In the rows, zero is written as 128.
Each row is followed by its class; each block has classes of its own.
[135 131 109 120 151 146 148 107 137 107 160 129 115 138 91 152 115 127 97 92 182 136 96 111 103 112 140 165 139 134 115 103 125 113 133 121] -> nema
[112 125 126 128 133 127 126 139 155 118 84 92 149 126 128 146 96 107 146 112 128 160 121 137 127 124 124 119 117 117 107 157 91 102 119 106] -> mag
[138 124 117 116 131 137 145 114 145 123 119 126 94 124 104 126 117 123 132 125 137 152 108 133 134 131 169 123 157 114 133 151 92 103 120 126] -> riv
[116 115 99 121 81 125 131 143 145 131 110 124 131 114 143 97 157 117 144 130 153 146 110 140 140 132 122 140 119 136 106 130 136 130 130 138] -> vud
[113 116 123 125 106 148 121 177 102 177 132 94 155 95 185 151 172 121 111 133 135 181 120 149 152 95 122 148 140 104 120 116 142 117 144 135] -> vud
[127 119 103 115 88 125 125 143 152 132 111 117 128 114 145 104 156 112 142 116 139 158 93 146 137 141 123 137 113 146 101 121 122 138 122 136] -> vud
[129 135 102 123 114 124 134 111 124 110 137 114 113 146 107 125 121 129 127 122 150 138 88 145 140 118 170 128 148 140 112 141 114 105 122 120] -> mag
[126 136 141 134 132 106 109 122 93 148 143 132 144 91 147 156 158 125 113 133 134 141 128 144 124 121 145 133 125 136 118 133 142 123 146 124] -> meb
[130 134 130 120 141 146 113 135 108 142 145 108 153 112 144 127 147 124 115 119 123 135 113 129 132 112 153 131 129 131 144 135 138 133 141 130] -> zorog
[105 140 118 134 129 99 122 128 144 107 113 99 150 122 158 111 135 88 129 115 124 158 104 113 132 136 93 112 120 151 117 122 127 150 119 130] -> nema
[140 145 134 86 114 110 129 151 112 133 132 144 109 132 109 113 130 130 159 126 124 149 92 126 160 124 139 125 111 142 157 99 132 152 99 120] -> Sese
[120 128 105 128 153 136 121 150 122 124 151 113 144 121 163 145 148 148 97 117 142 133 97 136 131 119 126 130 125 116 136 139 147 113 143 135] -> nema
[110 129 120 128 160 123 127 135 105 132 137 116 162 109 162 135 145 136 119 124 148 149 117 140 134 117 137 147 128 123 137 134 154 112 137 131] -> nema
[141 122 129 134 136 142 115 134 162 112 97 104 142 129 113 149 103 111 123 128 138 157 120 137 117 122 122 112 115 117 130 171 98 108 123 114] -> fav
[100 129 116 132 142 143 120 138 99 143 141 102 161 106 162 142 145 134 132 120 127 142 109 148 144 118 134 140 122 142 122 126 143 116 143 128] -> mag
[144 165 137 107 173 119 138 146 120 150 132 109 100 130 127 107 130 118 129 152 139 167 102 173 139 138 181 134 137 118 155 82 124 135 75 130] -> nema
[118 134 128 127 133 142 134 144 144 132 89 95 154 118 128 132 96 106 151 115 128 144 124 131 122 133 125 126 106 105 98 153 104 111 122 115] -> mag
[110 142 132 126 127 140 129 146 89 133 156 120 144 106 132 152 137 123 102 127 137 121 127 140 127 104 115 135 118 126 120 120 139 144 140 133] -> meb
[132 145 131 97 125 110 117 139 115 137 130 134 114 133 102 123 130 135 141 128 121 147 85 128 157 122 143 121 124 143 146 97 137 146 109 127] -> Sese
[162 136 129 141 121 129 128 107 123 91 134 144 106 130 105 134 130 122 112 109 167 131 102 113 133 122 147 121 149 157 135 142 106 117 132 115] -> fav
[114 130 144 131 128 111 122 151 93 137 145 122 169 85 145 150 141 125 119 89 165 142 127 95 142 81 125 147 143 120 129 115 150 124 160 120] -> Sese
[140 140 105 129 126 147 104 156 117 142 171 100 139 127 157 140 131 135 109 105 108 140 102 106 128 99 141 119 127 126 152 131 137 138 149 134] -> zorog
[113 133 143 147 146 129 113 144 111 140 142 90 158 116 155 154 125 117 120 119 133 151 142 145 102 107 126 147 134 131 115 132 119 119 132 145] -> meb
[133 125 118 115 144 140 129 136 173 121 133 125 119 111 157 99 156 139 153 119 113 151 92 138 132 145 131 119 109 131 141 123 128 128 108 134] -> nema
[121 113 93 127 49 83 139 180 98 132 147 150 162 147 158 134 186 126 147 138 184 144 120 121 140 103 80 127 128 101 77 120 172 122 110 133] -> Sese
[110 116 128 111 143 139 130 127 154 126 98 96 150 131 120 128 89 118 144 124 116 158 117 151 132 123 131 115 125 124 108 152 95 109 123 117] -> mag
[128 167 126 107 136 117 116 142 112 136 154 143 94 140 112 127 152 131 120 148 144 180 97 146 167 121 121 118 119 162 175 106 119 133 134 118] -> fav
[119 155 112 120 147 110 131 142 124 135 124 112 130 116 126 132 106 98 148 122 101 173 103 148 144 135 131 100 137 138 139 99 96 153 83 127] -> riv
[115 126 84 108 78 85 152 141 129 135 137 127 155 126 189 115 171 112 136 136 147 149 120 178 116 127 113 142 102 119 89 133 163 149 91 133] -> nema
[136 121 125 129 113 144 123 151 159 127 77 112 137 121 121 138 118 105 142 117 143 158 115 129 129 132 132 128 120 108 109 159 92 103 116 117] -> vud
[98 114 106 139 99 116 134 129 143 138 104 109 140 94 155 117 154 95 146 132 115 156 124 122 127 145 110 119 122 119 96 117 142 147 124 138] -> riv
[106 124 139 123 116 154 121 157 105 138 98 109 160 119 162 127 144 134 119 127 118 150 117 140 153 121 156 138 124 108 117 159 140 123 162 132] -> vud
[128 138 123 144 131 148 121 132 116 142 151 122 157 99 156 130 150 134 114 125 142 139 124 137 126 111 136 131 125 122 124 151 149 124 156 136] -> fav
[120 141 114 107 141 136 132 133 121 134 128 150 69 136 117 140 113 137 122 133 94 138 108 124 162 144 125 102 131 155 174 110 96 147 121 125] -> riv
[116 157 175 161 170 154 75 199 159 52 152 76 149 195 87 110 105 91 209 108 92 190 97 14 137 108 124 87 95 130 205 57 119 148 126 110] -> zorog
[154 149 129 106 121 131 128 121 101 115 125 147 101 140 106 122 117 141 139 135 113 151 91 145 158 128 150 115 122 153 161 125 123 144 102 122] -> fav
[120 164 111 108 148 120 124 131 90 137 132 124 123 144 102 122 106 124 147 136 124 153 84 151 162 137 134 120 124 162 135 99 117 130 103 123] -> mag
[131 147 121 110 122 104 126 134 85 132 143 139 109 141 115 135 118 113 138 154 124 160 114 151 147 125 123 119 123 164 143 107 114 145 93 126] -> meb
[162 128 115 123 80 112 142 56 153 105 108 188 91 105 114 107 154 143 119 106 149 98 109 146 134 141 129 111 153 173 104 190 96 115 122 130] -> fav
[105 127 121 142 134 140 136 142 152 123 82 114 132 105 138 161 105 108 138 105 109 145 140 114 125 131 111 113 124 109 127 157 87 120 117 119] -> riv
[137 127 118 116 157 131 140 128 123 95 134 127 117 134 110 137 125 144 120 114 159 144 88 140 136 116 168 140 143 124 147 124 126 106 104 119] -> nema
[104 129 118 137 118 137 119 119 99 145 147 101 150 113 161 140 149 135 125 119 122 127 112 137 133 112 145 148 129 137 113 133 157 118 153 135] -> mag
[131 149 120 104 167 111 123 128 111 115 132 134 112 158 111 112 99 150 144 138 117 156 91 139 154 129 151 118 135 143 171 112 129 125 98 134] -> nema
[109 129 125 143 160 132 125 142 104 151 126 126 140 89 161 145 138 140 125 113 125 143 133 125 139 132 135 132 145 120 134 124 129 116 150 140] -> riv
[138 115 123 125 139 157 111 125 107 135 148 101 154 112 148 113 146 142 123 113 117 128 101 124 132 110 154 134 147 138 142 139 145 122 142 150] -> zorog
[129 155 121 101 159 118 134 134 116 124 132 137 99 149 118 121 111 141 133 135 120 157 97 143 154 130 147 123 127 144 167 104 122 136 96 125] -> nema
[107 142 115 144 151 144 131 143 112 174 135 118 147 70 175 151 149 118 124 116 120 150 137 130 129 132 135 136 126 112 127 132 130 126 146 131] -> riv
[100 142 71 173 101 151 142 133 155 118 118 121 182 130 128 147 94 85 112 143 150 151 145 115 117 98 100 78 126 99 84 202 112 124 125 111] -> fav
[110 135 116 123 96 103 134 132 128 115 128 119 133 128 131 115 130 107 130 131 132 145 121 146 117 129 117 123 112 142 89 123 128 155 120 136] -> meb
[125 122 120 121 140 151 116 140 106 144 147 107 158 113 151 131 143 131 108 117 122 137 116 126 131 110 140 131 130 133 136 128 144 137 149 133] -> zorog
[124 127 112 112 102 120 144 137 140 120 137 121 116 130 173 98 155 135 141 126 115 155 105 134 139 121 139 127 125 123 131 129 145 141 112 138] -> nema
[105 128 125 124 166 139 132 136 109 131 142 112 165 107 162 134 140 143 108 117 141 139 116 142 131 113 138 148 130 119 133 130 154 121 145 137] -> nema
[140 121 104 128 65 113 128 131 148 131 129 118 123 118 157 106 163 116 140 135 129 169 107 131 126 124 116 119 111 125 100 133 153 144 129 135] -> fav
[152 144 116 97 135 120 120 131 115 137 132 116 108 141 103 101 102 123 139 135 115 149 100 142 146 119 149 114 141 150 168 112 112 142 90 135] -> zorog
[139 151 130 99 143 142 122 144 110 132 127 117 111 144 110 115 110 123 139 136 100 143 105 141 157 117 145 110 132 149 186 119 103 146 88 127] -> zorog
[127 122 119 123 94 101 122 113 142 113 111 114 114 138 107 142 128 137 120 118 139 122 104 141 126 102 186 131 149 127 125 146 135 123 103 126] -> Sese
[127 132 122 133 127 119 149 158 157 112 92 114 139 125 163 134 117 116 165 107 130 188 125 123 124 122 143 128 116 94 121 145 109 113 87 109] -> nema
[124 145 146 115 137 112 133 139 101 131 116 123 126 93 99 111 123 112 146 124 152 140 108 121 161 105 148 131 145 138 157 85 134 145 95 123] -> Sese
[115 126 109 118 115 116 136 138 142 113 131 115 134 133 152 104 144 122 136 124 130 150 101 128 130 129 111 123 118 126 114 111 148 144 115 138] -> nema
[119 117 111 122 86 99 122 131 142 134 135 111 131 116 139 132 139 103 134 141 118 149 125 156 107 120 99 119 111 142 95 106 136 158 100 137] -> meb
[136 83 170 78 155 91 135 122 125 93 118 88 115 133 113 114 109 84 135 139 194 139 145 151 116 112 119 195 121 168 201 95 118 122 101 113] -> nema
[152 130 115 119 99 137 126 129 129 114 117 133 103 141 103 139 135 129 119 120 145 133 88 143 142 121 181 133 144 128 126 143 110 112 113 119] -> vud
[115 143 120 118 123 140 138 149 130 93 106 89 137 123 111 147 106 92 144 109 145 147 98 137 143 112 151 132 99 124 140 154 97 118 108 90] -> mag

Next block, with new classes.
[122 139 128 96 115 161 143 160 170 128 113 108 118 133 121 135 133 104 70 149 115 121 119 145 152 137 118 127 154 77 121 138 114 171 123 127] -> Nizud
[126 133 126 130 119 138 105 162 127 147 111 114 120 156 130 139 140 71 106 118 125 116 104 104 108 73 122 150 117 142 125 133 131 146 80 109] -> vom
[119 135 143 125 148 132 149 91 131 120 129 93 115 132 123 134 109 86 134 110 124 137 113 109 149 130 131 123 103 68 147 127 123 139 120 136] -> dav
[139 75 127 128 84 79 113 128 144 131 123 138 151 100 118 128 99 162 150 109 128 116 128 141 127 116 145 132 124 139 115 124 156 131 166 123] -> kedip
[137 167 163 149 118 141 93 130 140 125 127 112 131 102 83 156 116 106 107 96 84 126 98 139 125 90 131 146 117 107 106 133 119 147 69 136] -> Nizud
[99 126 147 117 86 168 126 133 154 122 108 92 114 179 118 146 116 105 130 137 137 98 129 127 131 117 143 146 98 122 126 131 107 167 116 96] -> Mive
[124 126 140 130 145 123 145 125 133 123 126 120 129 130 132 141 122 89 155 109 119 139 98 118 118 115 129 126 125 80 125 131 135 124 121 119] -> vom
[148 90 137 137 110 83 163 109 134 125 114 144 153 93 134 121 128 166 150 102 96 119 136 135 117 98 146 117 100 115 114 138 157 126 122 126] -> vufi
[144 157 145 151 138 128 119 114 122 104 124 106 142 125 114 146 104 124 104 106 104 118 132 142 168 126 160 158 147 77 136 121 130 175 139 136] -> dav
[133 149 144 139 136 106 113 130 142 135 123 153 159 130 132 150 109 102 172 106 132 135 115 110 111 153 143 172 152 111 133 107 132 117 108 129] -> muzu
[135 114 79 134 140 130 145 140 109 135 113 129 137 104 147 142 145 92 77 128 142 122 128 70 129 94 108 109 156 151 114 141 133 139 43 129] -> vufi
[127 143 140 123 110 157 117 142 130 161 109 134 106 176 130 135 130 111 112 162 141 120 102 103 111 136 112 113 115 123 112 156 143 140 175 98] -> Mive
[118 152 169 143 156 105 87 129 147 141 160 108 106 124 113 119 153 104 144 144 116 123 150 127 117 136 116 130 137 144 137 117 103 173 166 130] -> Nizud
[127 103 132 127 119 96 148 122 124 130 127 160 132 119 118 100 137 157 135 131 136 121 129 118 124 158 114 120 98 142 138 121 147 99 95 130] -> zof
[93 161 132 144 116 138 127 166 175 122 133 142 131 146 140 122 142 95 166 139 120 121 139 139 135 160 136 152 114 83 141 117 106 176 92 137] -> vufi
[141 150 145 154 123 135 104 111 112 128 130 116 123 167 118 135 132 106 101 117 134 120 130 99 129 109 129 133 121 126 129 129 96 137 118 121] -> Viluz
[131 139 181 164 143 89 134 135 120 150 120 105 104 118 105 94 129 140 112 111 135 131 127 128 139 76 123 102 120 130 97 124 156 124 92 104] -> vom
[130 165 139 151 133 134 111 117 129 134 158 138 122 136 137 149 122 83 173 103 141 141 97 102 122 122 125 114 97 118 121 138 127 127 122 114] -> kedip
[140 144 141 120 129 88 124 98 122 128 115 128 154 119 119 129 102 156 151 120 114 124 141 117 120 106 138 121 107 136 115 122 157 122 113 111] -> vufi
[117 91 143 122 123 121 125 124 122 147 113 137 114 97 141 107 131 164 85 132 120 134 137 143 133 135 137 132 119 125 134 122 168 138 104 159] -> Mive
[120 92 138 122 120 113 136 131 153 155 107 84 110 111 95 129 127 111 138 147 127 117 141 109 121 109 114 89 186 104 120 136 122 160 163 109] -> nerop
[139 103 154 111 127 90 138 129 140 94 105 80 117 117 115 96 125 171 123 119 136 121 143 162 139 66 124 101 178 160 103 132 124 156 200 126] -> kedip
[139 146 153 130 148 111 161 104 122 102 138 122 114 128 114 139 122 75 144 105 115 138 98 116 138 109 121 109 108 93 136 130 120 117 125 132] -> dav
[86 92 158 150 114 167 108 117 136 162 135 91 93 185 150 118 128 120 188 128 156 126 122 121 101 132 148 143 78 131 155 134 116 141 147 98] -> Mive
[137 130 125 117 86 109 109 132 134 117 106 146 141 164 118 120 93 143 119 129 130 136 121 137 136 141 138 131 113 93 117 121 119 107 131 134] -> Viluz
[80 144 136 118 116 151 126 149 181 133 98 129 126 117 130 107 146 94 165 149 128 122 128 145 89 152 120 146 160 87 144 122 131 169 96 150] -> muzu
[127 117 140 131 155 117 162 102 131 113 138 104 144 128 128 139 99 101 160 96 123 137 107 107 148 136 134 126 114 92 123 126 131 109 106 108] -> vom
[166 129 166 179 155 118 176 154 153 87 132 122 105 136 122 140 148 103 119 104 104 133 134 126 192 71 139 162 177 119 108 115 148 140 94 110] -> Viluz
[135 116 162 121 138 108 152 90 151 111 136 127 117 112 105 161 122 93 113 107 118 131 118 103 157 148 135 137 120 45 119 116 119 124 81 133] -> Nizud
[142 140 157 100 112 92 115 133 145 129 139 127 142 119 112 113 110 104 141 124 100 129 113 156 119 152 142 93 127 92 109 131 139 146 139 111] -> Nizud
[146 131 121 155 133 114 123 148 134 116 93 151 130 134 119 116 140 145 154 125 121 131 118 111 111 126 116 144 176 123 109 135 140 126 105 132] -> zof
[129 110 131 118 128 89 143 115 126 126 111 131 136 113 120 104 119 163 150 125 117 139 120 124 111 129 112 107 106 119 129 135 125 111 173 156] -> zof
[133 153 140 104 117 127 102 152 130 110 124 143 134 121 103 163 133 128 90 138 121 116 116 129 145 127 134 159 97 102 116 121 127 134 103 127] -> nerop
[116 182 127 156 120 164 75 166 141 157 128 106 140 136 132 130 113 109 105 118 136 128 117 120 125 128 117 138 98 133 105 137 85 153 115 144] -> muzu
[132 148 143 132 116 136 136 111 121 95 120 115 146 145 105 153 96 100 114 105 128 132 103 124 145 119 144 137 140 73 130 121 104 125 104 127] -> Viluz
[126 57 124 143 100 116 140 160 119 104 101 137 107 136 128 119 167 130 144 131 172 112 106 119 89 97 131 112 143 103 109 141 120 122 124 111] -> zof
[128 138 144 144 131 118 116 137 152 107 130 97 106 137 119 142 123 77 146 121 121 124 123 113 147 107 136 133 100 78 115 126 113 165 147 127] -> dav
[133 123 146 136 149 127 162 89 122 121 139 103 124 134 119 150 115 67 152 91 127 132 100 98 129 125 129 123 126 86 156 125 105 122 117 121] -> dav
[133 123 122 126 133 103 151 124 131 120 121 133 139 130 126 149 112 95 145 125 128 128 120 96 139 112 128 121 136 108 120 127 139 126 109 118] -> vufi
[147 137 117 116 78 138 91 152 120 136 89 159 135 164 123 141 134 183 69 143 114 114 119 149 125 123 142 151 102 91 114 154 110 138 168 142] -> nerop
[136 145 140 129 136 117 136 123 116 122 152 128 146 151 133 151 105 92 137 100 127 130 108 124 139 131 141 123 96 107 128 122 112 116 128 107] -> vom
[127 127 116 139 126 135 122 154 141 123 144 127 120 179 158 116 141 68 117 134 147 129 131 94 161 155 138 145 106 111 130 123 118 148 89 111] -> Viluz
[120 150 134 112 128 147 135 150 151 120 113 120 131 154 127 135 153 92 117 141 113 102 120 125 114 118 116 149 130 116 132 135 124 168 130 108] -> vom
[140 107 107 127 106 146 106 140 127 112 119 99 121 157 130 137 108 110 99 128 105 113 129 145 158 99 143 135 120 122 134 140 128 166 163 134] -> dav
[146 159 130 152 98 78 105 149 105 130 134 172 142 116 112 159 110 141 103 115 122 135 129 138 148 116 151 117 108 103 105 123 100 123 126 150] -> nerop
[120 221 140 119 164 131 131 115 151 145 169 146 130 122 129 144 143 86 169 138 109 138 145 97 129 174 107 119 87 131 142 118 114 136 81 113] -> nerop
[154 105 149 134 126 75 85 113 133 134 140 126 133 142 108 137 100 97 123 101 95 118 133 98 152 132 132 137 85 116 106 113 135 121 120 129] -> vom
[127 142 136 151 135 143 150 155 147 123 134 146 99 147 126 136 160 55 102 128 114 117 117 103 154 86 97 149 115 182 130 134 132 129 58 143] -> muzu
[138 134 167 114 140 117 148 107 131 119 138 130 128 123 129 148 117 88 147 93 103 138 107 116 123 135 136 125 113 110 129 117 128 119 101 129] -> Mive
[137 150 138 119 137 121 145 123 141 113 127 136 132 136 129 122 129 98 153 113 114 132 105 126 121 151 126 130 117 91 140 128 125 127 122 126] -> dav
[142 144 152 105 114 90 146 115 127 115 115 146 138 146 87 162 121 116 125 143 103 116 103 111 140 118 125 137 102 102 128 144 126 124 189 124] -> nerop
[125 142 123 122 102 134 80 156 133 130 124 129 137 145 123 133 120 133 115 128 127 126 112 127 143 154 146 148 71 86 107 139 112 137 106 127] -> nerop
[119 108 152 146 147 110 138 134 113 125 135 106 130 95 131 100 136 138 108 104 129 137 117 136 142 138 137 121 119 85 140 126 114 149 136 163] -> zof
[132 58 119 128 120 138 141 128 128 103 128 102 113 129 120 138 142 111 108 119 136 106 123 101 140 112 118 117 110 116 120 138 110 132 119 126] -> zof
[128 134 134 111 134 126 136 104 141 115 146 114 148 126 122 156 102 102 144 115 128 132 117 122 135 166 144 126 137 79 130 123 105 135 126 111] -> Nizud
[154 145 151 140 110 114 124 133 141 158 125 127 112 168 111 139 114 89 129 98 117 125 108 98 130 100 120 141 76 132 130 122 119 108 104 105] -> dav
[137 146 131 120 120 93 115 122 144 144 96 125 154 92 104 122 90 203 117 133 108 143 129 146 125 123 125 138 141 124 102 131 145 123 153 137] -> Nizud
[152 129 182 136 120 114 104 132 130 108 132 152 124 134 111 133 156 105 118 119 108 101 98 126 116 110 130 147 65 121 100 144 155 127 140 125] -> muzu
[119 117 115 123 143 142 162 104 88 98 132 131 136 154 137 143 115 109 134 123 141 137 87 108 150 128 139 140 99 111 158 144 143 107 118 131] -> zof
[131 132 174 141 136 132 127 113 129 147 129 104 127 95 101 130 119 160 76 107 120 131 125 158 137 132 138 124 171 77 133 120 111 145 125 139] -> Nizud
[123 134 128 132 129 122 135 123 128 119 145 142 125 122 135 145 126 85 147 123 134 131 112 122 128 144 140 127 96 82 146 121 132 133 114 127] -> dav
[144 133 162 113 154 122 156 118 143 93 146 135 127 123 133 139 127 84 138 103 118 134 108 125 150 137 124 123 106 100 112 122 131 104 105 134] -> muzu
[118 75 155 123 152 136 124 138 159 141 139 84 107 122 158 92 154 82 200 119 95 126 132 126 103 119 141 139 133 171 140 129 187 171 104 95] -> Mive
[133 133 133 139 123 76 133 133 122 105 145 132 148 101 113 116 112 119 136 121 115 121 120 139 147 138 134 115 92 130 127 129 124 141 165 140] -> dav
[115 192 126 132 155 145 160 140 164 142 131 153 134 115 131 143 158 102 129 130 97 125 134 113 112 129 85 154 122 150 149 118 116 138 81 137] -> vom
[131 14 114 107 93 82 119 166 152 124 133 85 143 106 153 113 94 124 147 84 141 132 120 150 149 103 162 133 130 136 125 114 131 142 164 130] -> kedip
[118 133 134 127 135 124 147 95 112 112 130 119 141 133 133 165 92 99 143 113 139 136 114 104 140 146 149 126 132 98 131 126 111 133 135 129] -> Mive
[122 117 130 132 123 140 125 130 148 113 118 132 105 143 118 161 133 80 118 156 125 110 129 108 142 96 113 140 131 125 121 135 140 146 151 139] -> muzu
[121 122 143 128 127 125 139 128 134 110 125 120 128 138 120 140 111 93 140 113 120 132 91 127 136 120 133 124 100 65 113 137 129 124 125 123] -> vom
